(in the rows, 128 means zero)
Rows with their classes:
[138 119 132 109 137 109 111 130 150 186 125 146 136 115 170 139 162 121
 147 120 134 149 126 138 128 125 148 137 129 137 129 112 141 144 131 131
 132 144 112 136 130 127 136 128 154 117 124 130 152  90 135 125  98 136
 135 144 140 121 129 174 119 136 127 121 136 135 139 133 138 139 112 115
 114 126 118 120 130 117 126 148  84 116 115 128 122 163 119 131 142 145
 136 144 118  92 120 136 141 129 136 150 143 131 135 122 159 119 214 119
 126 140 123 128 129 175 128 170 145 118 117 109 163 114 115 109 115 182
 114 121 125 136  91 115 132 119 135 106 129 153 142 125 135 130 137 121
 122 137 119 150 129 138 128 119 119 126 109 155 143 142 127 140 130 158
 127 144 183 143  95 130  91 111 135 146 148  91  92 132 128 126 101 173
 112 109 136 124 115 100  86 127 128 138 120 102 127 121  88 110 184 127
 117 135 136 127 108 134 112 141 126 133 135 133 137 130 147 142 135 113
 110 120 156 130 139 130 137 144 138 148 104 138  97 139 133 116 128 124]
JP
[126 107 119 122 120 122 127 120 117 167 125 146 116 123 129 153 119  94
 127 127 138 121 123 125 125 117 125 144 127 117 125 127 133 151 140 132
 153 115 119 172 124 129 130 115 133 112 126 128 148 132 137 119 106 122
 142 125 118 148 131 213 132 132 125 121 131 128 119 118 144 121 153 122
 119 138 127 119 114 142 107 143 111 128 124 145 121 148 129 129 106 122
 147 135 134 103 118 134 122 128  90 122 138 126 135 177 156 138 126 123
 141 128 137 130 141 119 142 137 129 127 131 134 163 119 147 112 149 174
 118 121 122 110  99 149 124 141 135 127 149 161 132 125 119 113 120 148
 143 118 138 127 118 129 105 114 107 102 112 168 143 141 103 132 130 147
 131 151 147 116 116 137 125 107  93  45 146 182 112 129 112 135 143 149
 122 150 139 119 122 110  62 120 128 137  81 118 120 170 106 123  88  68
 118 145 153 141 128 157 138 118 137 120 130 126 123 131 124 125 131 140
 128 115 111 114 109 125 125 116 118 138 122 162 117 115 126 129 138 126]
JP
[115 129 105  96 145 132 104 132 116 113 126 135 112 140 144 145 141 127
 129 141 136 139 134 149 124 118 141 137 180 144 116 133 133 166 137 119
 143 164 125 109 148 126 172 121 175  67 142 126 139 105 134 155 125 132
 120 130 132 124 131 161 134 127 135 132 190 122 106 126 132 131 119 111
 122 141 148 102 156 111 128 135 109 104 113 130 137  78 137 121 119 109
 113  96 133 127 119 133 129 109 130 132  61 133 133 126 140 131 131 120
 112 105 123 130 128 115 139 127 144 135 135 126 133 133 155 146 155 124
 102 125 113  94 153 135 132 112 128 120 109 108 135 145 162 117 127 136
 100 123 172 137 140 122 121 121 113 134 150 141  87  88 132 129 140 142
 107  89 154 109 143 163  67 114  92 143 121 158  75 130 115 119  99 156
 126 180  99  98 102 123  71 125 133 131 152 120 110 164 114 164 113 135
 128  97 126 107 149 140 113 117 117 118 144 125 110 139 108 128 127 107
 133 127 131 106 119  66  93 128 120 137 138 121 147 129 161 132 110 139]
JP
[143 149 170  94 128 140  76 141 138 157 121 111 126 127 119 138 153 135
 145 136 120 132 140 147 115 122 157 111 147 141 111 139 126 133 125 135
 114 108 124 119 137 104 148 128 116 137 139 152 130 109 151 127 112 118
  91 137 133  67 113 134 149 141 134 112 140 110 148 155 149 126 105 130
 149 122 137 104 174  80 134 107  91  74 124 140 159 133 125 139 158 142
 147 183  94 101 114 119 149 156 142 132 135 159 145 117 154 105 123 102
 142 175 145 124 123 145 106 155 115 119 113 130 133 166  83 113 112 202
 127 103 111 177  80 133 112 108 121 106 128 114 126 124 120 130 166 144
  73 151  70 134 138 128 130 138 133 116 127 142  90 148 153 155 164 162
 106 171 227 124 106 148 108 129 188 245 149  45  35 125 109 104 131 165
 105 116 107  86 132 107 125 137 115 140 126 107 113 127  94 159 207 138
  84 116 109 130 117 127 132 143  86 147 150 135 119 138 172 130 111 122
 122 169 169 131 122 125 136 131 175 157 128 118 126 169 122 112 116 120]
JP
[131 113 138  98 137  91 149 130 170 215 143 127  96 111 101 135 157  92
 128 133 147 148 124 150 148 117 125 135 121 127 138 127 159 149 153 138
 145  97 128 132 115 141 114 110 162 109 104 126 146 156 132 151 109 132
 117 122 124 169 141 219 140 123 124 118 132 132 112 146 124 137 126 113
 118 102 118 113 130 155 126 141 111 115 146 153 125 149 139  97 158 130
 124 145 114 121 103 112 143 116 118 169 117 135 127 192 173 102 124 135
 130 128 139 124  95 103 128 148 138 130 120 138 181  80 153 122 125 198
  98 127 160 129 142 122 144  92 126 140 122 183 137 136 122 140 111 141
 159 119 145 123 133 131 121 121 119 141 104 172 164 109  80 135 111 106
 135 206 191 116 133 133  86 131 144  55 127 199 105 113 150 148  94 139
  94 119 127 165 139 128  89 130 124 135 104  78 103 131  91 106 118 134
 132 143 130 127 112 125 124 118 125 148 134 147 116 133 139 119 140 139
 114 114 113 110 141 100 130 129 125 141  94 128  87 124 152 122 158 100]
JP
[129 142 102 113 129 122 125 127 132 145 141 124 122 140 129 128 123 110
 126 128 141 119 127 141 141 116 127 120 115 115 116 131 130 112 159 136
 119 121 129 122 147 133 127 106 127 130 118 130 142 120 130 155 139 115
 102 130 141 137 120 170 177 140 130 122 130 127 151 133 126 127 115 119
 116 126 128 113 132 119 122 133 140 121 112 146  99  76 124 112 153 140
 132 156 120 115 110 135  89 180 127 141 141 130 116 167 169 121 127 128
 115 121 114 142 120 127 133 138 126 133 122 146 139 121 131 117 126 169
 129 133 110 124 164 122 130 112 128 148 127 134 143 134 128 141 115 118
 141 113 138 121 124 125 123 124 145 142 123 157 145 140 114 141 134 141
 152 162 163 111 136 133  95 148 156 141 123 117  90 113 128 135 125 137
 119  81 116 137 141 130  76 133 138 136 140 131 116 118  96 134 136 124
 115 117 122 141 130 134 105 124  87 143 133 145 121 125 126 133 125 149
 132 114 113 133 149 123 143 140 152 118 116 140 124 141 142 125 145 114]
TQ
[123 101 117 100  49 140 120 116 142 142 146 133 149 118 145 136 161  94
 148 125 121  94 124 120 134 122 121 128 123 120 132 114 137 129 115 120
 130  73 125 150 126 120 115 107 117  82 113 141 130 117 145 110  82 142
 140 141 141 142 139 208 162 147 105 125 147 134 120 131 149 131 128 126
 119 122 133 110 124 153 127 126 122 116 113 140 142 193 142 124 137 151
 135 183 123 117 130 109 156 124 110 133 124 119 122 136 104 108 120 117
 152 118 161  97 126 139 117 158 127  88 111 159 180 128 129  86 126 188
 111 119 115 130  73 121 139 143 124 128 165 172 109 126 110 126 127 171
 114 109  78 118 102 145 101 124 105 125 112 148 171 141 132 136 144 155
 146 208 188 124 124 132 146 128 164  68 131 171 114 133 120 126 192 142
  84  25 148 106 118 147 102 115  96 119 114  95 124 136 102 127  95 131
 158 166 134 133 116 128 151 135 141 130 123 156 125 131 134 122 145 113
 128 154 139 129 134 141 149 111 144 108 112  85  81 156 135 252 142 124]
JP
[135 126 154 117 137 139  78 139 107 117 131 144 134 121 136 123 123 149
 115 130 118 152 131 128 115 135 136 139 137 154 125 129 148 165 116 130
 147 127 111 106 144 113 143 128  98 122 176 133 135 119 149 104 126 114
 102 138 120 125 117 185 131 179 121 119 131 120 112 115 142 130 145 131
 104 140 135 110 118 128 116 133  76 133 114 131 121  94 130 125  75 113
 141 148 120  85 103 127 146 152 132 142 153 140 138 133 138 126 123  97
 117 142 113 139 138 108 130 105 138 123 129  90 127 152 110 131 136 161
 120 127 105 124 135 141 136 142 132 155 109  88 138 146 137  85 148 144
 165 143 125 139 143 102 164  81 103 138 132 190  89 142 143 130 134 157
 115  79 138 131 147 158 105  91 102 147 116 115  81 121 115 117 117 173
 111 217 125  95 121 110 104 117 134 151 129 125 122 171  81 138 107 108
  72 111 130 107 125 162 137 158  86 122 125 127 109 150 131 162 153 106
 113 121 106 102  99  94 124 100 113 146 172 149 123 115 141 105  95 132]
JP
[137 109 128 125  91 165 139 111 116  79 118 124 105 137 119 148 144 126
 115 119 125 110 128  89 131 141 140 129 118 127 126 133 118 121 135 122
 126 125 147 120 124 114 118 133 110 132 132 125 110 131 133 133 138 130
 124 134 117 110 138 114 143 130 136 147 118 154 123 115 132 118 139 139
 146 143 123 134 122 133 113 104 146  99 123 126 128 130 133 131 135 133
 134 118 131 113 138 114 115 122 129 117 124 111 142 112 118 129 127 123
 149 109 138 140 127 131 141 130 116 121 137 151 100 134 147 138 139 130
 146 121 124 106 148 127 119 165 135 130 147 106 108 146 127  94 116 150
 116 130 122 139 144 121 110 132 134 124 158 107  80 114 150 104 143  94
 128 126 104 129 143 131 146 122 163 137 128 140 129 119 134 127 151 110
 135 158 121 104 136 138 164 130 132 121 133 149 116 144 162 146  97 151
 154 125 127 120 144 129 148 148 133 127 131 122 138 118 140  93 113 135
 143 126 127 114 117  85 126 113 126 132 153 122 125 138 138 128 120 125]
SL
[135 119 143 100  83 146 127 125 111 122 133 135 145 137 127 136 116  99
 118 148 109 121 135 149 128 120 106 133 109 131 141 109 144 123 137 112
 147  99 116 140 123 128 121 119 137  82 143 127 115 127 123  88 138 110
 140 126 119 116 131 250 138 157 126 135 132 137 130 109 159 124 134 117
 129 129 130 113 139 147 137 137  87 170 136 139 113 100 140 117 115 152
 159 178 117  88 109 129 117 141 109 144 132 120 126 147 143 114 148 131
 131 123 160 127 173 133 113 131 143 131 123 156 151 133 111 130 144 248
 145 132 101 118 102 158 128 171 127 150 138 170 123 131 100 117 154 148
 155 162  64 123 133 138 111 119 122 117 131 184 153 147 112 137 120 193
 148 135 114 129  97 140 207 127 106  34 112 114 142 124 116 116 196 151
  97 133 146 105 134 126 118 121 136 124 123 125 135 193 117 104  93  97
  71 142 134 128  85 130 150 123 117 127 116 143 128 128 146 146 108 130
 112 135 108 125 126 135 187 112 150 134 101 141 118 112 132 120 144 114]
JP
[145  99  74  71 103  88  96 122 125 180 119 119 142  94 139 146 127 157
 166 128 135 137 127  54  81 133 161 128 125 139 131 113 155 156  91 112
 130 142 128 135 123  96 110 104 170 113 113 166 137  98 131 103  72 139
 186 139 134  99 153 146 181 131 117 113 133 161 143 121 149 129 126 125
 122 162  99 129 148  97 125 109  85  67  94 163 152 246 140 121 141 191
 120 157 140  71  82 132 135 153 144 130 146 166 155  78 176  95 103  82
 146 179 154 138 119 124 132 171 132 149 128 129 163 142 111  92 126 252
 119 117 115 139   4 109 117 172 148  56 173  97 140 137 123 114 168 170
  77 140  98 137 127 139 133 101  70 131  92 209 103 167 161 134 185 161
 109 148 168 115 103 156  59  64 143 153 134 115   4 171  90 102 129 185
 108 135 131  11 109 121   4 123 111 179 125 102  85 221 103 128 189 141
 151 137 126 118  73 134 138 157  79 112 151 129 155 152 158 121 124  89
 125 127 179 131 112  57 112 110 151 176 187  82 150 128 117 130 107 140]
JP
[134 127 138 129 164  76 108 131 148 154 126 138 126 125 119 144 129 132
 153 126 126 149 141 150 140 126 141 129 126 132 119 120 131 147 136 129
 135 144 134 104 133 121 139 126 134 129 130 129 138 121 133 148 127 123
 115 134 138 129 141  99 126 108 128 152 129 127 137 130 120 124 124 117
 102 126 140 149 150 106 130 135 138 124 123 137 117 140 132 129 149 119
 118 138 146 132 124 138 134 125 146 136 128 139 120 154 126 122 124 123
 109 137 115 130 135 130 132 128 126 138 125 134 139 119 118 136 129 113
 102 126 137 149 120 123 153  80 165 101 121 139 120 119 113 136 131 106
 113 121 138 115 137 113 138 127 121 133 126 136 129 132 125 132 121 130
 111 149 191 119 139 128  83 130 120 151 137 141 118 143 134 142  64 133
 124 128 104 140 127 131  94 125 129 138 138 120 104 132 121 127 162 141
 134 129 132 120 143 139 122 127 127 131 128 113 121 136 108 135 138 127
 122 136 144 132 152 119 106 154 128 137 115 131 144 126 125 124 126 133]
TQ
[125 110 133 121 136 138 107 144 132 143 136 129 119  98 118 144 144 138
 114 131 140 128 131 134 106 135 165 142 125 100 119 143 119 122 140 131
 121 120 136 132 135 133 134 106  91 128 108 127 136 148 123 130 144 124
 146 119 105 120 125 157 139 129 138 116 121 120 134 128 109 134 135 125
 126 140 113 140 157 137 146 122 122 101 123 144 129 147 114 132 115 121
 147 133 117 102 146  83 129 164 125 157 138 129 123 151 139 142 128 124
 117 133 138 139 133 127 128 154 126 134 134  92 124 117 209 125 121 102
 133 135 111 127 120 114 117 138 118 126 143 104 129 126 112 130 120 125
 122 101 129 143 134 144 140 127 127 115 108 134 129 121 121 110 146 120
 125 154 124 133 141 117 140 119 119 105 131  97 151 131 107 125 109 134
 135 186 125 145 145 135 197 121 155 158 123 122 123 114 136 120  95 154
 125 109 133 102 136 112 111 121 150 109 119 143 125 115 149 114 128 129
 140 121 117 119 115 146 134 128  93 112 187 132 106 120 140 131 133 123]
MN
[125  88 138 102 114 129  79 107  99 146 121 137 139 118 114 147 151 106
 133 134 102 100 140 125 135 126 127 166 140 128 127 105 152 168 115 139
 147 115 111 141 120 102 143 116  62 113 169 140 129 105 134  90 110 119
 118 126 114 153 132 201 142 146 116 127 132 129 127 113 137 126 141 118
  61 133 117 113 146 124 107 144 103 124  97 143 138 149 148 130  89 133
 134 146 118 106 125 127 127 116 125 142 125 139 126 142 120 108 123 125
 132 131 132 112 134 112 115 130 142 142 124 123 146 132 113 117 142 130
 119 106 125 122  36 140 123 136 130 111 162 117 121 123 121 113 145 183
 131 137  96 133 159 128 132 110  79 127 120 181 134 133 143 157 158 174
 114 151 200 118 149 140 108  80 126  89 124 179  82 141 128 113 127 177
 101 132 133  97 122 142  65 113 123 147  98 112 118 164 115 157  89 124
 121 132 125 123 138 154 168 139 108 123 140 126 127 141 146 150 143 122
 128 142 117 112 119 114 110 136 127 134 143 135 135 123 130 112 113 121]
JP
